Here is a tiny trained network, its code and every weight. The questions are about switching its units off for an input and a target symbol, where a switched-off unit gives its printed mean instead of its output.

import numpy as np


def w(rows, s, z=0):
    codes = np.array(rows[::2]) - 128.0
    scale = np.full(codes.shape[1], s)
    scale[-1] = z or s
    return codes * scale


def softmax(a):
    e = np.exp(a - a.max(-1, keepdims=True))
    return e / e.sum(-1, keepdims=True)


def log_softmax(a):
    a = a - a.max(-1, keepdims=True)
    return a - np.log(np.exp(a).sum(-1, keepdims=True))


def net(x, mask):
    ids = ['ζθλμφψ'.index(c) for c in x.split()]
    T = len(ids)
    res = E[ids] + P[:T]
    u = 0
    for l in range(3):
        r = res
        for j in range(3):
            rows = slice(3 * j, 3 * j + 3)
            q, k, v = (r @ M[l][rows].T for M in (Q, K, V))
            z = softmax(np.where(np.tri(T) > 0, q @ k.T / 3**0.5, -1e9)) @ v
            o = O[l][rows]
            res = res + np.where(mask[u + j], z, o[:, -1]) @ o[:, :-1]
        u += 3
    return log_softmax(res[-1] @ U[:, :-1].T + U[:, -1])


Q, K, V, O = {}, {}, {}, {}
E = w([
[142,150,178,85,163,164,86,92],'ζ',
[103,148,143,148,65,225,255,100],'θ',
[35,89,87,160,156,218,163,131],'λ',
[39,213,251,152,44,155,157,206],'μ',
[238,152,173,161,99,121,167,97],'φ',
[114,116,107,211,90,127,147,187],'ψ',
],0.0059)
P = w([
[131,169,85,144,106,160,81,100],'0',
[191,178,111,56,237,144,194,233],'1',
[149,19,182,82,32,162,76,144],'2',
[120,96,183,174,173,118,103,120],'3',
[205,159,118,70,236,164,175,226],'4',
[99,36,139,61,111,3,166,137],'5',
[114,55,240,221,220,107,116,111],'6',
[211,148,115,57,247,169,145,235],'7',
[70,173,96,175,97,31,212,53],'8',
],0.0072)
Q[0] = w([
[177,24,59,209,188,153,143,73],'L0H1',
[118,186,186,228,105,21,78,217],'L0H1',
[135,253,202,174,107,231,215,98],'L0H1',
[41,166,127,93,68,131,144,179],'L0H2',
[90,92,106,149,81,170,156,224],'L0H2',
[135,68,131,167,130,133,153,99],'L0H2',
[166,236,153,84,216,136,78,85],'L0H3',
[16,143,119,69,148,221,136,66],'L0H3',
[201,134,159,114,58,133,223,52],'L0H3',
],0.026)
K[0] = w([
[85,53,1,176,187,160,183,94],'L0H1',
[140,201,110,229,44,35,127,216],'L0H1',
[118,192,183,139,40,242,248,130],'L0H1',
[111,137,30,118,70,123,103,137],'L0H2',
[115,153,78,191,69,190,117,101],'L0H2',
[128,144,180,168,157,112,97,102],'L0H2',
[144,178,174,35,176,115,38,64],'L0H3',
[2,131,127,68,153,195,164,77],'L0H3',
[169,177,154,145,77,112,232,48],'L0H3',
],0.026)
V[0] = w([
[142,117,193,159,171,87,101,67],'L0H1',
[131,153,55,53,76,131,102,132],'L0H1',
[137,111,102,129,122,139,124,140],'L0H1',
[147,98,139,167,181,146,167,175],'L0H2',
[125,139,139,178,211,141,199,151],'L0H2',
[130,173,69,115,126,139,117,106],'L0H2',
[136,129,86,67,108,129,109,130],'L0H3',
[112,195,60,1,55,123,82,160],'L0H3',
[130,127,117,88,112,131,110,136],'L0H3',
],0.0082)
O[0] = w([
[246,139,151,79,96,140,68,41,24],'L0H1',
[63,82,68,150,50,190,153,206,73],'L0H1',
[106,139,106,145,107,103,133,144,142],'L0H1',
[114,102,114,234,93,141,203,200,173],'L0H2',
[40,125,73,215,77,139,162,236,179],'L0H2',
[166,172,77,95,217,137,46,149,136],'L0H2',
[114,102,72,168,134,137,173,156,72],'L0H3',
[102,4,37,246,51,141,218,197,6],'L0H3',
[103,114,104,156,122,125,153,174,96],'L0H3',
],0.0033,0.0023)
Q[1] = w([
[153,153,128,104,119,126,124,143],'L1H1',
[93,120,97,129,127,130,151,145],'L1H1',
[96,121,121,158,136,134,135,155],'L1H1',
[108,77,166,148,86,147,166,184],'L1H2',
[215,146,167,100,133,253,81,169],'L1H2',
[107,216,139,163,85,162,63,37],'L1H2',
[174,67,161,94,118,193,110,164],'L1H3',
[164,198,127,36,166,126,140,153],'L1H3',
[99,111,137,58,143,46,158,125],'L1H3',
],0.031)
K[1] = w([
[153,160,139,120,111,147,105,122],'L1H1',
[131,121,117,116,135,144,139,149],'L1H1',
[130,118,140,130,136,113,141,157],'L1H1',
[110,125,154,211,124,172,139,134],'L1H2',
[135,254,83,155,146,147,79,60],'L1H2',
[139,146,162,75,212,55,144,107],'L1H2',
[154,157,124,192,143,198,80,112],'L1H3',
[200,144,36,65,99,152,135,120],'L1H3',
[154,86,151,51,97,160,118,169],'L1H3',
],0.031)
V[1] = w([
[144,175,107,109,151,140,61,94],'L1H1',
[124,177,136,6,85,162,161,119],'L1H1',
[190,105,160,59,190,95,129,165],'L1H1',
[187,138,143,161,58,58,98,101],'L1H2',
[82,67,195,138,151,105,19,81],'L1H2',
[49,107,73,149,48,90,91,113],'L1H2',
[139,66,140,134,156,84,173,113],'L1H3',
[81,194,234,72,87,120,116,122],'L1H3',
[104,109,182,218,181,108,118,192],'L1H3',
],0.017)
O[1] = w([
[119,114,80,71,153,194,87,95,37],'L1H1',
[189,132,146,154,60,151,21,230,117],'L1H1',
[254,133,213,105,134,81,136,74,184],'L1H1',
[112,52,54,104,94,200,148,220,90],'L1H2',
[98,191,154,233,38,200,182,145,185],'L1H2',
[181,154,184,66,76,147,210,105,241],'L1H2',
[145,55,153,91,88,112,132,181,77],'L1H3',
[202,63,78,161,222,68,34,73,85],'L1H3',
[174,84,166,89,141,241,110,64,253],'L1H3',
],0.0089,0.0038)
Q[2] = w([
[147,126,103,130,142,134,184,157],'L2H1',
[123,116,173,189,96,182,114,67],'L2H1',
[115,125,183,160,88,104,117,56],'L2H1',
[87,44,164,142,105,161,85,86],'L2H2',
[68,91,136,132,60,66,139,106],'L2H2',
[140,145,104,204,148,153,99,113],'L2H2',
[134,126,135,146,177,69,105,156],'L2H3',
[109,94,138,221,116,163,92,85],'L2H3',
[115,2,146,109,90,132,113,127],'L2H3',
],0.029)
K[2] = w([
[138,128,127,111,183,166,151,198],'L2H1',
[36,136,60,152,50,177,82,71],'L2H1',
[63,93,75,76,74,92,105,54],'L2H1',
[63,48,236,171,129,132,105,159],'L2H2',
[146,65,162,121,55,30,193,142],'L2H2',
[155,154,130,201,219,148,160,163],'L2H2',
[168,146,135,139,254,133,151,181],'L2H3',
[122,80,190,241,132,154,63,79],'L2H3',
[118,11,204,148,55,62,145,134],'L2H3',
],0.022)
V[2] = w([
[161,147,138,162,170,69,183,152],'L2H1',
[170,155,154,120,177,183,140,191],'L2H1',
[108,144,94,189,89,121,153,143],'L2H1',
[106,127,124,98,174,145,66,75],'L2H2',
[168,113,184,117,46,131,40,105],'L2H2',
[225,187,59,124,112,151,128,103],'L2H2',
[177,198,134,134,248,171,154,185],'L2H3',
[45,85,66,139,141,137,114,86],'L2H3',
[66,82,178,172,159,122,125,149],'L2H3',
],0.016)
O[2] = w([
[117,189,120,84,77,121,124,27,55],'L2H1',
[218,199,83,106,35,146,146,116,253],'L2H1',
[174,118,164,173,162,101,161,148,237],'L2H1',
[176,82,173,165,120,90,169,166,107],'L2H2',
[124,211,139,95,88,107,218,96,7],'L2H2',
[110,131,149,209,173,160,149,173,67],'L2H2',
[3,106,108,160,174,97,96,106,221],'L2H3',
[204,223,50,164,73,75,149,117,240],'L2H3',
[190,124,58,168,129,151,86,188,178],'L2H3',
],0.0072,0.0062)
U = w([
[38,157,30,215,162,198,144,193,254],'ζ',
[231,65,169,148,200,50,135,98,64],'θ',
[112,102,168,128,146,241,232,132,147],'λ',
[93,122,120,133,149,115,107,46,128],'μ',
[101,197,122,186,131,105,252,75,24],'φ',
[174,124,86,123,90,177,108,77,116],'ψ',
],0.004,0.0039)

Each question gives the input, a string of symbols that net reads in full, and the target symbol t.
The units are the heads (3 rows each of Q, K, V and O). Each row of codes is followed by its name. A weight is (code - 128) times the scale printed after its matrix; where a second scale follows, it is the last column's (O and U).
mask holds one flag per head, layer by layer. A switched-off head (its flag False) gives its mean, the last column of its rows in O, instead of its output. The means were averaged over made-up inputs and are rounded, as every weight is.
A unit's drop is (log p(t) with every unit on - log p(t) with that unit switched off) / (log p(t) with every unit on - log p(t) with every unit switched off).
The circuit of an input: a set's keep is (log p(t) with only the set's units on - log p(t) with every unit switched off) / (log p(t) with every unit on - log p(t) with every unit switched off). Starting from all 9 units, units are removed one at a time, each time the one whose removal leaves the highest keep (on an exact tie, the one counted first), for as long as the keep stays at least 0.8.
circuit, biggest first: the units of the circuit, biggest drop first
most important unit: the unit with the biggest drop
which heads matter: for each layer, one digit per head in row order, 1 if its drop is at least 0.15 and else 0, layers parted by /
drop when u is switched off: that unit's drop, to one decimal
input ψ ψ ζ φ, target ζ: circuit, biggest first	[L0H3, L1H2]
input θ ψ ψ ψ, target λ: circuit, biggest first	[L1H3, L2H3]
input μ ζ ζ μ, target θ: circuit, biggest first	[L1H3]
input ψ μ ψ λ ψ φ ζ ψ φ, target ψ: circuit, biggest first	[L1H2, L2H1, L1H3, L2H3]
input θ φ λ λ θ ψ, target φ: circuit, biggest first	[L1H2, L1H1, L2H2]
input ψ φ ζ, target λ: which heads matter	000 / 000 / 001
input ψ ζ φ ψ θ, target ψ: circuit, biggest first	[L1H1, L1H2, L2H1]
input ψ θ φ ζ, target ζ: which heads matter	001 / 110 / 001
input λ θ ψ ψ μ ζ θ, target θ: circuit, biggest first	[L1H3, L1H1, L2H1]
input μ ψ μ θ, target ζ: which heads matter	101 / 110 / 101
input λ ζ λ ψ ψ λ, target φ: which heads matter	000 / 110 / 011
input ψ λ θ ζ ψ ψ, target μ: circuit, biggest first	[L1H3, L2H3, L2H1]
input ψ μ ψ θ ψ ζ, target λ: circuit, biggest first	[L2H3, L1H2]
input ψ ψ φ ψ λ, target ψ: most important unit	L1H1
input φ μ ζ ζ, target θ: circuit, biggest first	[L1H3, L0H2, L1H2, L2H2]
input λ μ λ λ φ ψ ψ ζ, target θ: which heads matter	000 / 110 / 110
input ψ ζ θ λ μ ζ φ λ μ, target ζ: circuit, biggest first	[L1H2, L2H3, L0H1]
input ψ λ θ ψ, target θ: circuit, biggest first	[L0H3, L1H2, L1H3, L2H2]
input ψ ζ μ ψ ψ θ, target θ: which heads matter	001 / 101 / 000
input φ ψ θ μ μ ζ, target μ: most important unit	L1H3
input ψ λ ψ, target λ: circuit, biggest first	[L2H3, L0H3, L1H3]
input ψ θ ψ φ μ μ φ, target θ: circuit, biggest first	[L0H3, L1H1, L2H1]
input λ ζ λ λ ψ, target θ: which heads matter	000 / 110 / 110
input μ ψ λ λ μ, target λ: which heads matter	000 / 001 / 001
input θ ψ λ ζ θ ψ φ θ, target μ: drop when L2H3 is switched off	0.5
input λ μ ζ ψ ψ λ μ, target θ: drop when L1H3 is switched off	2.6
input φ ψ ψ λ, target ζ: drop when L2H3 is switched off	0.4
input φ ψ ψ μ, target ζ: drop when L2H3 is switched off	0.2
